Here is a tiny trained network, its code and every weight. The questions are about switching its units off for an input and a class, where a switched-off unit gives its printed mean instead of its output.

import numpy as np


def w(rows, s, z=0):
    codes = np.array(rows[::2]) - 128.0
    scale = np.full(codes.shape[1], s)
    scale[-1] = z or s
    return codes * scale


def norm(h):
    return h / np.sqrt((h * h).mean(-1, keepdims=True) + 1e-5)


def f(y):
    return np.maximum(y, 0)


def log_softmax(a):
    a = a - a.max(-1, keepdims=True)
    return a - np.log(np.exp(a).sum(-1, keepdims=True))


def net(x, mask):
    res = np.array(x, float).reshape(1, 8) / 4 @ E
    u = 0
    for l in range(3):
        y = f(norm(res) @ A[l][:, :-1].T + A[l][:, -1])
        res = res + np.where(mask[u : u + 12], y, B[l][:, -1]) @ B[l][:, :-1]
        u += 12
    return log_softmax(norm(res)[-1] @ U[:, :-1].T + U[:, -1])


A, B = {}, {}
E = w([
[43,137,99,42,242,167,46],'x0',
[142,140,186,225,228,120,117],'x1',
[121,132,132,134,121,141,139],'x2',
[124,121,137,125,125,129,129],'x3',
[216,169,191,26,181,140,183],'x4',
[130,125,130,122,131,114,122],'x5',
[127,130,124,130,131,132,133],'x6',
[56,255,190,145,62,83,103],'x7',
],0.0079)
A[0] = w([
[193,84,60,120,137,152,184,55],'0.n0',
[139,116,107,70,66,114,138,25],'0.n1',
[98,60,115,101,170,156,105,58],'0.n2',
[164,33,87,162,151,96,182,185],'0.n3',
[107,120,216,245,255,133,206,14],'0.n4',
[60,92,78,199,73,132,107,103],'0.n5',
[230,189,169,53,165,172,182,24],'0.n6',
[88,44,139,155,132,79,57,74],'0.n7',
[85,124,120,102,111,168,167,99],'0.n8',
[198,110,107,176,75,26,192,2],'0.n9',
[140,98,63,109,199,161,143,43],'0.n10',
[122,196,169,97,190,137,205,39],'0.n11',
],0.009,0.0031)
B[0] = w([
[58,96,159,160,75,139,80,219],'0.n0',
[187,174,65,56,99,151,53,178],'0.n1',
[127,185,185,141,146,116,152,192],'0.n2',
[79,134,200,132,110,102,130,249],'0.n3',
[196,129,43,64,71,81,7,230],'0.n4',
[120,111,65,93,178,37,209,238],'0.n5',
[84,86,54,132,180,1,188,254],'0.n6',
[114,139,97,150,171,106,163,186],'0.n7',
[179,147,96,118,148,105,91,160],'0.n8',
[164,166,167,187,123,196,152,230],'0.n9',
[126,101,199,154,69,164,121,201],'0.n10',
[73,109,110,75,113,76,149,197],'0.n11',
],0.0087,0.0058)
A[1] = w([
[118,227,83,112,113,73,124,135],'1.n0',
[71,192,128,174,85,132,113,75],'1.n1',
[67,143,144,100,203,230,92,8],'1.n2',
[148,152,66,125,154,81,191,33],'1.n3',
[153,101,143,185,52,150,190,142],'1.n4',
[84,132,89,148,159,161,89,26],'1.n5',
[194,174,55,139,151,140,98,135],'1.n6',
[44,126,102,80,88,64,67,224],'1.n7',
[157,21,108,137,149,171,156,111],'1.n8',
[215,161,167,76,164,126,182,86],'1.n9',
[230,74,113,154,158,150,118,150],'1.n10',
[105,254,167,111,138,125,171,150],'1.n11',
],0.0095,0.0019)
B[1] = w([
[126,83,200,148,125,122,95,223],'1.n0',
[105,64,99,140,152,104,97,164],'1.n1',
[148,184,179,169,131,167,157,151],'1.n2',
[90,79,110,121,156,170,155,188],'1.n3',
[156,169,148,128,190,179,140,195],'1.n4',
[140,175,121,120,120,117,165,144],'1.n5',
[184,100,116,95,127,175,132,152],'1.n6',
[192,84,136,143,139,188,159,254],'1.n7',
[2,116,161,103,72,42,73,160],'1.n8',
[121,148,85,170,139,71,132,158],'1.n9',
[127,170,152,133,67,130,100,147],'1.n10',
[82,51,175,84,124,148,106,176],'1.n11',
],0.0097,0.0094)
A[2] = w([
[84,135,2,229,128,121,113,72],'2.n0',
[174,101,124,148,92,98,196,112],'2.n1',
[74,142,105,71,158,138,63,81],'2.n2',
[75,113,144,174,183,106,173,128],'2.n3',
[195,119,81,115,109,129,68,178],'2.n4',
[208,148,156,173,88,144,156,33],'2.n5',
[92,75,205,192,132,94,53,126],'2.n6',
[134,110,79,64,50,209,191,8],'2.n7',
[99,152,150,68,181,182,136,159],'2.n8',
[113,98,112,79,194,117,101,130],'2.n9',
[93,145,117,70,206,177,82,3],'2.n10',
[84,147,70,113,158,169,109,198],'2.n11',
],0.01,0.0022)
B[2] = w([
[129,146,107,25,186,47,161,177],'2.n0',
[119,181,103,153,192,150,154,203],'2.n1',
[120,158,72,172,76,98,123,159],'2.n2',
[204,93,144,95,110,142,176,217],'2.n3',
[168,115,101,81,166,190,90,174],'2.n4',
[89,179,124,169,179,212,136,181],'2.n5',
[111,128,138,66,103,182,118,254],'2.n6',
[181,157,95,83,170,111,2,177],'2.n7',
[155,154,90,225,168,158,182,173],'2.n8',
[140,135,125,209,67,144,143,205],'2.n9',
[120,192,131,198,84,126,145,163],'2.n10',
[213,160,167,142,90,82,176,150],'2.n11',
],0.0083,0.0079)
U = w([
[102,118,66,100,170,6,229,122],'0',
[162,77,126,135,147,182,168,254],'1',
[149,209,130,222,113,180,204,74],'2',
[180,160,62,85,120,104,30,88],'3',
[23,70,191,109,54,134,120,57],'4',
],0.012,0.0068)

Each question gives the input, the list of numbers given to net, and the class t.
The units are the neurons (one row each of A and B). Each row of codes is followed by its name. A weight is (code - 128) times the scale printed after its matrix; where a second scale follows, it is the last column's (A, B and U).
mask holds one flag per neuron, layer by layer. A switched-off neuron (its flag False) gives its mean, the last column of its row in B, instead of its output. The means were averaged over made-up inputs and are rounded, as every weight is.
A unit's drop is (log p(t) with every unit on - log p(t) with that unit switched off) / (log p(t) with every unit on - log p(t) with every unit switched off).
The circuit of an input: a set's keep is (log p(t) with only the set's units on - log p(t) with every unit switched off) / (log p(t) with every unit on - log p(t) with every unit switched off). Starting from the 12 units with the biggest drops (on a tie, the unit counted first), units are removed one at a time, each time the one whose removal leaves the highest keep (on an exact tie, the one counted first), for as long as the keep stays at least 0.8.
circuit, biggest first: the units of the circuit, biggest drop first
k most important neurons: the k neurons with the biggest drops, biggest first
top k neurons in layer l: the k neurons of layer l with the biggest drops, biggest first
input [-5,0,-2,1,-1,-4,-8,-7], class 4: circuit, biggest first => (1.n8)
input [5,-7,-3,-4,3,-6,-7,-7], class 3: circuit, biggest first => (2.n7, 1.n0)
input [-5,-8,4,-3,1,5,-3,6], class 3: top 2 neurons in layer 0 => (0.n1, 0.n3)
input [-5,5,3,0,-4,5,0,-4], class 2: circuit, biggest first => (0.n9, 1.n10)
input [-6,5,-1,0,-2,6,-7,-7], class 4: 2 most important neurons => (1.n8, 1.n7)
input [2,-8,4,4,-6,-8,7,8], class 3: circuit, biggest first => (2.n7, 1.n7)
input [-6,2,-6,6,-6,-5,3,1], class 0: 3 most important neurons => (0.n5, 2.n0, 1.n7)
input [3,1,-4,2,-4,4,0,-7], class 4: circuit, biggest first => (1.n8, 0.n10)
input [0,-7,2,2,-1,-8,1,6], class 3: 3 most important neurons => (0.n1, 2.n7, 0.n3)
input [6,7,-7,-6,-2,2,3,-5], class 3: 2 most important neurons => (0.n4, 1.n4)
input [2,1,2,-2,-3,-2,-7,-2], class 0: 2 most important neurons => (0.n5, 0.n7)
input [3,6,-4,3,0,1,-2,-7], class 4: circuit, biggest first => (0.n10, 1.n8)
input [4,-6,6,5,-5,0,-8,-8], class 4: circuit, biggest first => (1.n8, 0.n10)
input [-4,2,3,-3,7,2,-2,8], class 4: circuit, biggest first => (1.n11)
input [-5,-7,3,-3,4,-4,1,-8], class 4: circuit, biggest first => (1.n8, 0.n0)
input [-5,3,0,-1,4,-4,3,-2], class 2: 2 most important neurons => (0.n9, 0.n5)
input [8,4,3,-5,-6,4,-5,-7], class 2: 2 most important neurons => (0.n6, 1.n0)
input [7,-6,-6,-7,8,0,-4,-7], class 0: top 2 neurons in layer 0 => (0.n6, 0.n4)
input [-2,6,-7,1,-4,-3,5,4], class 3: 2 most important neurons => (0.n4, 0.n6)
input [-2,4,6,0,4,7,2,-5], class 4: most important neuron => (0.n0)
